Here is a tiny trained network, its code and every weight. The questions are about switching its units off for an input and a class, where a switched-off unit gives its printed mean instead of its output.

import numpy as np


def w(rows, s, z=0):
    codes = np.array(rows[::2]) - 128.0
    scale = np.full(codes.shape[1], s)
    scale[-1] = z or s
    return codes * scale


def norm(h):
    return h / np.sqrt((h * h).mean(-1, keepdims=True) + 1e-5)


def f(y):
    return np.maximum(y, 0)


def log_softmax(a):
    a = a - a.max(-1, keepdims=True)
    return a - np.log(np.exp(a).sum(-1, keepdims=True))


def net(x, mask):
    res = np.array(x, float).reshape(1, 8) / 4 @ E
    u = 0
    for l in range(3):
        y = f(norm(res) @ A[l][:, :-1].T + A[l][:, -1])
        res = res + np.where(mask[u : u + 13], y, B[l][:, -1]) @ B[l][:, :-1]
        u += 13
    return log_softmax(norm(res)[-1] @ U[:, :-1].T + U[:, -1])


A, B = {}, {}
E = w([
[128,128,128,128],'x0',
[129,128,129,127],'x1',
[200,72,96,117],'x2',
[100,104,123,2],'x3',
[129,128,126,129],'x4',
[68,44,188,144],'x5',
[128,129,127,128],'x6',
[129,129,126,128],'x7',
],0.0064)
A[0] = w([
[60,33,212,91,84],'0.n0',
[64,162,24,224,223],'0.n1',
[62,183,192,143,30],'0.n2',
[139,166,197,126,156],'0.n3',
[161,140,184,97,98],'0.n4',
[173,126,195,77,69],'0.n5',
[175,115,189,180,59],'0.n6',
[109,191,90,140,132],'0.n7',
[57,147,81,157,54],'0.n8',
[254,181,86,43,118],'0.n9',
[142,98,92,94,85],'0.n10',
[106,73,139,160,93],'0.n11',
[188,98,166,89,3],'0.n12',
],0.0081,0.0034)
B[0] = w([
[144,127,254,142,244],'0.n0',
[76,128,194,125,248],'0.n1',
[58,194,174,73,176],'0.n2',
[94,85,88,105,166],'0.n3',
[106,119,57,111,137],'0.n4',
[107,131,31,118,146],'0.n5',
[74,157,50,202,170],'0.n6',
[131,110,196,51,183],'0.n7',
[103,223,187,104,145],'0.n8',
[107,114,227,141,253],'0.n9',
[65,137,155,120,158],'0.n10',
[86,76,179,179,174],'0.n11',
[138,133,100,171,140],'0.n12',
],0.0044,0.0049)
A[1] = w([
[99,2,168,185,2],'1.n0',
[109,121,196,108,126],'1.n1',
[151,117,195,87,153],'1.n2',
[169,95,108,116,144],'1.n3',
[178,229,97,123,84],'1.n4',
[136,201,113,85,143],'1.n5',
[222,19,106,152,221],'1.n6',
[135,132,176,211,45],'1.n7',
[209,217,118,88,95],'1.n8',
[122,144,103,198,215],'1.n9',
[156,128,219,121,92],'1.n10',
[22,129,109,146,159],'1.n11',
[104,116,174,169,146],'1.n12',
],0.0099,0.0023)
B[1] = w([
[145,130,160,126,251],'1.n0',
[162,112,88,108,255],'1.n1',
[184,164,89,133,247],'1.n2',
[88,209,190,160,147],'1.n3',
[142,60,211,161,173],'1.n4',
[180,88,148,190,192],'1.n5',
[94,254,188,70,206],'1.n6',
[154,95,59,132,228],'1.n7',
[92,40,171,154,189],'1.n8',
[82,153,90,83,196],'1.n9',
[190,114,91,120,242],'1.n10',
[212,190,152,115,214],'1.n11',
[198,116,106,94,236],'1.n12',
],0.0076,0.0054)
A[2] = w([
[41,40,197,149,143],'2.n0',
[129,198,51,211,199],'2.n1',
[140,62,128,75,80],'2.n2',
[135,109,69,127,90],'2.n3',
[35,190,135,88,56],'2.n4',
[75,84,72,1,157],'2.n5',
[129,79,110,169,158],'2.n6',
[108,98,107,163,145],'2.n7',
[88,76,174,136,68],'2.n8',
[137,97,139,39,81],'2.n9',
[124,99,150,132,81],'2.n10',
[168,126,154,177,251],'2.n11',
[119,112,150,71,6],'2.n12',
],0.01,0.0018)
B[2] = w([
[200,132,187,174,148],'2.n0',
[57,73,78,63,193],'2.n1',
[134,130,77,180,196],'2.n2',
[215,165,207,203,138],'2.n3',
[200,57,178,90,148],'2.n4',
[52,146,27,182,184],'2.n5',
[142,210,124,48,151],'2.n6',
[82,211,68,149,133],'2.n7',
[210,59,136,184,142],'2.n8',
[95,139,83,215,226],'2.n9',
[142,1,139,131,145],'2.n10',
[75,84,65,90,254],'2.n11',
[86,122,144,194,169],'2.n12',
],0.0059,0.0055)
U = w([
[195,10,221,197,90],'0',
[162,149,121,99,254],'1',
[51,139,26,139,69],'2',
[90,242,250,66,49],'3',
],0.011,0.006)

Each question gives the input, the list of numbers given to net, and the class t.
The units are the neurons (one row each of A and B). Each row of codes is followed by its name. A weight is (code - 128) times the scale printed after its matrix; where a second scale follows, it is the last column's (A, B and U).
mask holds one flag per neuron, layer by layer. A switched-off neuron (its flag False) gives its mean, the last column of its row in B, instead of its output. The means were averaged over made-up inputs and are rounded, as every weight is.
A unit's drop is (log p(t) with every unit on - log p(t) with that unit switched off) / (log p(t) with every unit on - log p(t) with every unit switched off).
The circuit of an input: a set's keep is (log p(t) with only the set's units on - log p(t) with every unit switched off) / (log p(t) with every unit on - log p(t) with every unit switched off). Starting from the 12 units with the biggest drops (on a tie, the unit counted first), units are removed one at a time, each time the one whose removal leaves the highest keep (on an exact tie, the one counted first), for as long as the keep stays at least 0.8.
circuit, biggest first: the units of the circuit, biggest drop first
top k neurons: the k neurons with the biggest drops, biggest first
k most important neurons of layer l: the k neurons of layer l with the biggest drops, biggest first
input [-7,2,0,7,-5,2,-5,3], class 2: circuit, biggest first : [2.n5]
input [8,-5,5,7,-1,0,0,2], class 2: circuit, biggest first : [2.n5; 2.n9]
input [-2,-6,2,-5,0,-5,-1,1], class 0: top 3 neurons : [1.n4; 1.n8; 0.n11]
input [3,-5,8,7,0,-6,0,0], class 3: top 2 neurons : [1.n6; 1.n3]
input [1,-3,5,-8,2,-8,-4,-8], class 0: circuit, biggest first : [1.n4; 1.n8]
input [-7,-5,8,5,-4,-2,-2,-4], class 3: circuit, biggest first : [1.n6; 1.n3; 1.n7]
input [-7,4,8,8,-1,3,1,-1], class 2: circuit, biggest first : [2.n5; 2.n9]
input [-5,-5,8,-5,-7,-6,-6,4], class 3: top 2 neurons : [1.n6; 0.n0]
input [7,5,-8,-4,-2,6,-6,2], class 3: circuit, biggest first : [1.n11; 0.n2]
input [8,8,7,2,2,-7,-2,6], class 0: top 2 neurons : [1.n8; 1.n4]
input [-2,-5,-5,6,1,8,-2,-7], class 0: top 2 neurons : [0.n0; 1.n6]
input [-1,-5,4,6,1,3,5,-6], class 2: top 2 neurons : [2.n5; 1.n11]
input [-4,-2,2,1,-3,2,-1,4], class 1: circuit, biggest first : [1.n8; 1.n5]
input [-5,0,-2,7,6,1,-1,-7], class 2: circuit, biggest first : [2.n5]
input [-1,7,2,-3,8,7,4,4], class 1: top 3 neurons : [1.n12; 1.n7; 1.n8]
input [-4,1,5,-3,0,4,-8,0], class 3: top 2 neurons : [1.n6; 0.n9]
input [5,8,-6,-6,-1,-3,2,5], class 2: 2 most important neurons of layer 1 : [1.n6; 1.n0]
input [8,7,-6,-7,-3,4,3,8], class 2: top 3 neurons : [1.n6; 1.n7; 2.n1]
input [3,5,-5,-4,7,3,-7,6], class 1: 2 most important neurons of layer 0 : [0.n9; 0.n10]
input [-6,-6,7,-5,3,-5,-1,4], class 3: top 2 neurons : [1.n6; 0.n0]
